Below is a small trained network, with its code and all its weights. Each question gives an input and a class and asks what happens when units are switched off, that is, made to give their printed mean instead of their output.

import numpy as np


def w(rows, s, z=0):
    codes = np.array(rows[::2]) - 128.0
    scale = np.full(codes.shape[1], s)
    scale[-1] = z or s
    return codes * scale


def f(y):
    return np.maximum(y, 0)


def log_softmax(a):
    a = a - a.max(-1, keepdims=True)
    return a - np.log(np.exp(a).sum(-1, keepdims=True))


def net(x, mask):
    res = np.array(x, float).reshape(1, 6) / 4 @ E
    y = f(res @ A[0][:, :-1].T + A[0][:, -1])
    res = res + np.where(mask, y, B[0][:, -1]) @ B[0][:, :-1]
    return log_softmax(res[-1] @ U[:, :-1].T + U[:, -1])


A, B = {}, {}
E = w([
[252,114,159],'x0',
[127,129,127],'x1',
[145,48,23],'x2',
[127,128,128],'x3',
[136,224,41],'x4',
[124,128,126],'x5',
],0.012)
A[0] = w([
[122,66,189,166],'N0',
[99,145,64,104],'N1',
[215,90,218,114],'N2',
[75,242,175,8],'N3',
[83,105,78,110],'N4',
[62,8,180,102],'N5',
[128,123,41,117],'N6',
[115,182,167,152],'N7',
[130,130,246,141],'N8',
[8,123,148,139],'N9',
[175,37,52,121],'N10',
[88,211,106,74],'N11',
[104,183,154,186],'N12',
[104,193,170,175],'N13',
],0.012,0.011)
B[0] = w([
[92,122,184,222],'N0',
[80,83,89,202],'N1',
[78,127,159,255],'N2',
[111,178,32,208],'N3',
[53,69,135,192],'N4',
[213,248,77,221],'N5',
[74,62,132,220],'N6',
[168,161,147,215],'N7',
[65,83,123,251],'N8',
[220,169,113,245],'N9',
[200,183,109,238],'N10',
[143,155,91,202],'N11',
[157,66,186,233],'N12',
[186,111,158,242],'N13',
],0.011,0.01)
U = w([
[202,125,122,186],'0',
[161,155,35,248],'1',
[4,61,106,3],'2',
],0.016,0.0023)

Each question gives the input, the list of numbers given to net, and the class t.
The units are the neurons (one row each of A and B). Each row of codes is followed by its name. A weight is (code - 128) times the scale printed after its matrix; where a second scale follows, it is the last column's (A, B and U).
mask holds one flag per neuron, in row order. A switched-off neuron (its flag False) gives its mean, the last column of its row in B, instead of its output. The means were averaged over made-up inputs and are rounded, as every weight is.
A unit's drop is (log p(t) with every unit on - log p(t) with that unit switched off) / (log p(t) with every unit on - log p(t) with every unit switched off).
The circuit of an input: a set's keep is (log p(t) with only the set's units on - log p(t) with every unit switched off) / (log p(t) with every unit on - log p(t) with every unit switched off). Starting from the 12 units with the biggest drops (on a tie, the unit counted first), units are removed one at a time, each time the one whose removal leaves the highest keep (on an exact tie, the one counted first), for as long as the keep stays at least 0.8.
circuit, biggest first: the units of the circuit, biggest drop first
k most important neurons: the k neurons with the biggest drops, biggest first
drop when u is switched off: that unit's drop, to one decimal
input [-7,7,-6,1,1,-5], class 1: circuit, biggest first : N3
input [1,5,-6,-1,-5,-5], class 2: 3 most important neurons : N8; N2; N10
input [-6,7,0,6,-1,-5], class 0: 2 most important neurons : N3; N9
input [-2,5,5,5,-5,-6], class 1: 2 most important neurons : N5; N12
input [-3,3,3,-8,-5,7], class 1: 2 most important neurons : N5; N12
input [5,-2,0,7,0,-3], class 2: circuit, biggest first : N9; N5
input [-4,-3,2,5,-7,5], class 1: 2 most important neurons : N5; N12
input [2,1,-2,-6,-1,-3], class 2: circuit, biggest first : N9; N5
input [-1,-4,4,-4,-8,2], class 1: 3 most important neurons : N5; N12; N13
input [-7,-3,-4,-1,-1,3], class 0: 2 most important neurons : N12; N13
input [-4,-5,7,-8,1,-1], class 2: 4 most important neurons : N4; N6; N1; N5
input [-3,-5,0,-4,-6,-7], class 0: 2 most important neurons : N5; N3
input [-3,-7,3,-7,-6,-4], class 1: 3 most important neurons : N5; N12; N13
input [-6,-2,1,1,-2,3], class 1: most important neuron : N5
input [0,-4,8,-1,-7,-3], class 1: 2 most important neurons : N5; N12
input [-6,-6,7,6,5,8], class 2: drop when N3 is switched off : 0.0
input [-6,-6,-7,7,-5,0], class 0: drop when N12 is switched off : 0.1
input [-7,-6,6,-7,-6,-3], class 1: drop when N5 is switched off : 0.1
input [-2,3,2,4,-4,7], class 1: drop when N12 is switched off : 0.6
input [3,3,-8,8,-6,-2], class 2: most important neuron : N8
